Here is a tiny trained network, its code and every weight. The questions are about switching its units off for an input and a class, where a switched-off unit gives its printed mean instead of its output.

import numpy as np


def w(rows, s, z=0):
    codes = np.array(rows[::2]) - 128.0
    scale = np.full(codes.shape[1], s)
    scale[-1] = z or s
    return codes * scale


def norm(h):
    return h / np.sqrt((h * h).mean(-1, keepdims=True) + 1e-5)


def f(y):
    return y / 2 * (1 + np.tanh(0.7978845608 * (y + 0.044715 * y**3)))


def log_softmax(a):
    a = a - a.max(-1, keepdims=True)
    return a - np.log(np.exp(a).sum(-1, keepdims=True))


def net(x, mask):
    res = np.array(x, float).reshape(1, 4) / 4 @ E
    u = 0
    for l in range(2):
        y = f(norm(res) @ A[l][:, :-1].T + A[l][:, -1])
        res = res + np.where(mask[u : u + 9], y, B[l][:, -1]) @ B[l][:, :-1]
        u += 9
    return log_softmax(norm(res)[-1] @ U[:, :-1].T + U[:, -1])


A, B = {}, {}
E = w([
[132,117,130,137],'x0',
[2,112,192,225],'x1',
[105,132,124,8],'x2',
[93,126,80,131],'x3',
],0.0044)
A[0] = w([
[162,188,102,74,143],'L0N0',
[95,129,115,35,77],'L0N1',
[87,106,93,95,15],'L0N2',
[104,147,254,127,219],'L0N3',
[77,137,67,171,104],'L0N4',
[206,234,67,131,142],'L0N5',
[151,117,145,61,9],'L0N6',
[149,3,141,164,252],'L0N7',
[144,124,216,75,106],'L0N8',
],0.0081,0.0017)
B[0] = w([
[103,202,211,123,208],'L0N0',
[91,33,102,218,194],'L0N1',
[188,147,76,56,128],'L0N2',
[244,203,173,32,247],'L0N3',
[147,225,17,86,165],'L0N4',
[66,156,144,150,253],'L0N5',
[117,140,115,110,152],'L0N6',
[99,202,166,2,192],'L0N7',
[154,24,200,199,163],'L0N8',
],0.0035,0.0034)
A[1] = w([
[84,125,21,116,133],'L1N0',
[176,142,107,254,250],'L1N1',
[191,118,94,109,158],'L1N2',
[185,85,238,114,107],'L1N3',
[66,127,57,131,166],'L1N4',
[3,115,111,126,253],'L1N5',
[106,32,117,69,71],'L1N6',
[239,111,64,77,160],'L1N7',
[96,102,129,59,78],'L1N8',
],0.008,0.0015)
B[1] = w([
[188,104,167,236,203],'L1N0',
[130,35,90,10,220],'L1N1',
[69,118,187,164,159],'L1N2',
[135,104,2,209,252],'L1N3',
[207,101,144,132,188],'L1N4',
[139,159,107,135,235],'L1N5',
[168,90,135,101,156],'L1N6',
[59,170,147,204,221],'L1N7',
[121,89,76,107,160],'L1N8',
],0.0061,0.0035)
U = w([
[165,103,97,168,190],'0',
[135,2,98,7,155],'1',
[21,223,151,138,96],'2',
[116,133,78,109,136],'3',
[165,125,193,58,2],'4',
],0.008,0.0048)

Each question gives the input, the list of numbers given to net, and the class t.
The units are the neurons (one row each of A and B). Each row of codes is followed by its name. A weight is (code - 128) times the scale printed after its matrix; where a second scale follows, it is the last column's (A, B and U).
mask holds one flag per neuron, layer by layer. A switched-off neuron (its flag False) gives its mean, the last column of its row in B, instead of its output. The means were averaged over made-up inputs and are rounded, as every weight is.
A unit's drop is (log p(t) with every unit on - log p(t) with that unit switched off) / (log p(t) with every unit on - log p(t) with every unit switched off).
The circuit of an input: a set's keep is (log p(t) with only the set's units on - log p(t) with every unit switched off) / (log p(t) with every unit on - log p(t) with every unit switched off). Starting from the 12 units with the biggest drops (on a tie, the unit counted first), units are removed one at a time, each time the one whose removal leaves the highest keep (on an exact tie, the one counted first), for as long as the keep stays at least 0.8.
units of the circuit, in order: the units of the circuit, biggest drop first
top k neurons: the k neurons with the biggest drops, biggest first
top k neurons in layer l: the k neurons of layer l with the biggest drops, biggest first
drop of u: that unit's drop, to one decimal
input [0,-5,-8,6], class 1: units of the circuit, in order -> L1N1
input [1,-6,-6,0], class 1: top 3 neurons in layer 1 -> L1N1, L1N3, L1N5
input [-4,-6,5,5], class 2: units of the circuit, in order -> L1N7, L1N1, L1N2
input [-5,4,6,-6], class 0: units of the circuit, in order -> L1N3, L0N8
input [3,-5,4,-2], class 2: units of the circuit, in order -> L1N7, L1N2
input [-6,-3,3,7], class 0: top 2 neurons -> L1N0, L0N1
input [-6,-8,0,4], class 2: top 2 neurons in layer 1 -> L1N7, L1N3
input [7,7,7,-5], class 1: top 4 neurons in layer 1 -> L1N7, L1N0, L1N3, L1N2
input [-3,-5,-3,3], class 2: top 4 neurons -> L0N1, L0N8, L1N3, L0N0
input [2,-5,-7,-1], class 1: top 2 neurons -> L1N1, L0N3
input [0,5,5,-2], class 1: top 3 neurons -> L1N7, L1N0, L0N0
input [-1,-4,5,8], class 0: top 3 neurons in layer 0 -> L0N1, L0N7, L0N3
input [7,-1,-7,6], class 1: top 3 neurons in layer 1 -> L1N1, L1N3, L1N7
input [-1,-3,-6,5], class 1: top 3 neurons -> L1N1, L0N3, L1N3
input [4,1,4,5], class 0: top 2 neurons -> L1N0, L1N1
input [-1,-8,-1,7], class 2: top neuron -> L1N7
input [-8,6,8,4], class 1: top 2 neurons -> L1N3, L1N7
input [-5,5,-8,-3], class 1: top 3 neurons in layer 1 -> L1N1, L1N7, L1N0
input [-1,-2,3,7], class 0: top 2 neurons in layer 1 -> L1N0, L1N1
input [-1,2,6,6], class 0: top 3 neurons in layer 1 -> L1N0, L1N1, L1N5
input [-3,-2,-8,4], class 1: top 2 neurons -> L1N1, L1N3
input [3,-5,-2,-3], class 2: top neuron -> L0N1
input [-5,3,4,7], class 0: drop of L1N0 -> 0.4
input [1,-6,2,-5], class 2: drop of L1N7 -> 0.5
input [3,-7,3,-5], class 2: drop of L1N2 -> 0.1
input [5,-7,4,3], class 2: drop of L0N0 -> 0.2
input [-5,-6,-2,3], class 2: top neuron in layer 1 -> L1N3
